Below is a small trained network, with its code and all its weights. Each question gives an input and a class and asks what happens when units are switched off, that is, made to give their printed mean instead of their output.

import numpy as np


def w(rows, s, z=0):
    codes = np.array(rows[::2]) - 128.0
    scale = np.full(codes.shape[1], s)
    scale[-1] = z or s
    return codes * scale


def norm(h):
    return h / np.sqrt((h * h).mean(-1, keepdims=True) + 1e-5)


def f(y):
    return y / 2 * (1 + np.tanh(0.7978845608 * (y + 0.044715 * y**3)))


def log_softmax(a):
    a = a - a.max(-1, keepdims=True)
    return a - np.log(np.exp(a).sum(-1, keepdims=True))


def net(x, mask):
    res = np.array(x, float).reshape(1, 8) / 4 @ E
    u = 0
    for l in range(4):
        y = f(norm(res) @ A[l][:, :-1].T + A[l][:, -1])
        res = res + np.where(mask[u : u + 5], y, B[l][:, -1]) @ B[l][:, :-1]
        u += 5
    return log_softmax(norm(res)[-1] @ U[:, :-1].T + U[:, -1])


A, B = {}, {}
E = w([
[198,24,133,127,95,80,77],'x0',
[83,128,205,100,103,130,103],'x1',
[168,72,223,107,179,121,144],'x2',
[149,140,196,236,127,172,133],'x3',
[126,188,185,138,53,168,47],'x4',
[128,165,118,88,158,134,120],'x5',
[40,111,107,124,125,247,167],'x6',
[105,125,139,114,81,93,204],'x7',
],0.012)
A[0] = w([
[255,122,229,143,104,68,114,2],'0.n1',
[128,153,107,104,48,104,11,89],'0.n2',
[68,40,172,130,251,86,86,125],'0.n3',
[86,52,122,195,37,101,222,149],'0.n4',
[112,49,197,80,27,77,109,112],'0.n5',
],0.0081,0.0061)
B[0] = w([
[2,49,129,188,25,158,121,214],'0.n1',
[129,182,138,140,198,13,71,201],'0.n2',
[208,101,175,71,146,173,177,212],'0.n3',
[147,85,138,211,104,82,220,255],'0.n4',
[65,56,199,154,69,133,203,230],'0.n5',
],0.0087,0.0039)
A[1] = w([
[203,90,82,191,247,156,149,124],'1.n1',
[35,150,35,100,133,184,145,103],'1.n2',
[91,111,62,180,145,174,169,2],'1.n3',
[39,113,77,72,88,172,166,152],'1.n4',
[106,227,203,216,143,150,142,100],'1.n5',
],0.012,0.0094)
B[1] = w([
[148,140,169,182,126,101,203,254],'1.n1',
[59,148,106,105,155,163,106,235],'1.n2',
[160,112,170,159,65,153,98,145],'1.n3',
[80,158,125,153,154,152,109,254],'1.n4',
[57,129,157,167,2,96,113,233],'1.n5',
],0.018,0.006)
A[2] = w([
[124,248,169,190,139,142,144,83],'2.n1',
[118,186,65,49,166,84,235,137],'2.n2',
[76,111,120,82,177,39,63,255],'2.n3',
[30,187,151,203,153,213,162,129],'2.n4',
[205,90,199,81,206,193,165,45],'2.n5',
],0.011,0.0077)
B[2] = w([
[74,89,95,116,80,60,118,169],'2.n1',
[159,139,121,187,238,132,175,177],'2.n2',
[163,214,150,127,108,170,214,211],'2.n3',
[125,71,74,100,79,88,166,246],'2.n4',
[150,130,153,96,193,248,112,150],'2.n5',
],0.013,0.011)
A[3] = w([
[114,141,45,66,99,43,80,212],'3.n1',
[158,35,174,45,127,51,98,16],'3.n2',
[176,55,58,145,220,165,138,122],'3.n3',
[244,135,112,30,135,134,140,77],'3.n4',
[193,73,237,81,90,50,83,2],'3.n5',
],0.011,0.0065)
B[3] = w([
[176,139,124,127,183,110,124,254],'3.n1',
[66,113,62,122,43,192,54,146],'3.n2',
[150,119,162,191,85,117,130,243],'3.n3',
[84,144,246,150,78,88,111,172],'3.n4',
[48,84,169,172,138,202,217,202],'3.n5',
],0.014,0.0038)
U = w([
[72,187,36,80,238,178,112,81],'0',
[133,57,173,3,156,211,64,2],'1',
[180,206,127,104,90,28,2,6],'2',
[220,117,170,157,173,76,190,232],'3',
[32,84,153,172,6,115,162,197],'4',
],0.018,0.0091)

Each question gives the input, the list of numbers given to net, and the class t.
The units are the neurons (one row each of A and B). Each row of codes is followed by its name. A weight is (code - 128) times the scale printed after its matrix; where a second scale follows, it is the last column's (A, B and U).
mask holds one flag per neuron, layer by layer. A switched-off neuron (its flag False) gives its mean, the last column of its row in B, instead of its output. The means were averaged over made-up inputs and are rounded, as every weight is.
A unit's drop is (log p(t) with every unit on - log p(t) with that unit switched off) / (log p(t) with every unit on - log p(t) with every unit switched off).
The circuit of an input: a set's keep is (log p(t) with only the set's units on - log p(t) with every unit switched off) / (log p(t) with every unit on - log p(t) with every unit switched off). Starting from the 12 units with the biggest drops (on a tie, the unit counted first), units are removed one at a time, each time the one whose removal leaves the highest keep (on an exact tie, the one counted first), for as long as the keep stays at least 0.8.
units of the circuit, in order: the units of the circuit, biggest drop first
most important unit: the unit with the biggest drop
k most important neurons: the k neurons with the biggest drops, biggest first
top k neurons in layer l: the k neurons of layer l with the biggest drops, biggest first
drop when u is switched off: that unit's drop, to one decimal
input [7,3,7,-1,1,0,-1,-8], class 1: 2 most important neurons : (1.n5; 2.n5)
input [6,3,-7,-5,7,8,1,-1], class 2: most important unit : 0.n2
input [5,2,0,-1,-5,1,5,0], class 3: units of the circuit, in order : (0.n3; 1.n5)
input [8,0,3,8,-1,-1,-4,-8], class 4: 4 most important neurons : (0.n1; 3.n5; 2.n2; 2.n3)
input [6,-8,-4,2,7,-3,-7,0], class 2: top 2 neurons in layer 2 : (2.n4; 2.n2)
input [1,-2,3,-2,-8,-1,8,1], class 3: units of the circuit, in order : (1.n5; 2.n2)
input [-8,1,5,-2,-1,2,2,0], class 0: top 2 neurons in layer 0 : (0.n4; 0.n5)
input [8,0,8,1,-6,0,-2,4], class 4: 3 most important neurons : (3.n2; 0.n1; 2.n2)
input [4,6,3,-8,-4,5,-3,8], class 3: 3 most important neurons : (2.n3; 2.n2; 1.n5)
input [2,7,-1,-6,-8,-3,-6,-1], class 3: 3 most important neurons : (2.n3; 1.n5; 2.n2)
input [-7,-8,-7,1,-1,5,-2,1], class 0: 3 most important neurons : (1.n2; 0.n4; 3.n1)
input [-7,6,6,-5,2,-2,6,-2], class 0: top 2 neurons in layer 0 : (0.n4; 0.n5)
input [-6,-6,-8,-1,4,0,8,-6], class 0: 3 most important neurons : (1.n2; 0.n4; 1.n1)
input [-8,8,-2,-8,-6,1,-8,6], class 0: top 2 neurons in layer 1 : (1.n1; 1.n4)
input [-4,-7,0,-7,3,6,-4,0], class 3: units of the circuit, in order : (2.n2)
input [3,0,-6,-6,1,-5,0,4], class 3: 3 most important neurons : (1.n5; 0.n2; 0.n1)
input [-6,-2,-5,1,1,-8,-5,-8], class 2: top 2 neurons in layer 1 : (1.n4; 1.n2)
input [-4,0,-2,-7,4,-2,-6,-1], class 3: top 2 neurons in layer 2 : (2.n3; 2.n2)
input [5,4,6,2,-7,6,6,-3], class 3: drop when 1.n1 is switched off : 0.3
input [-4,-6,-3,-8,-6,-8,-4,6], class 3: drop when 2.n2 is switched off : 0.1
input [2,2,8,-2,-1,-5,3,-6], class 1: most important unit : 2.n5
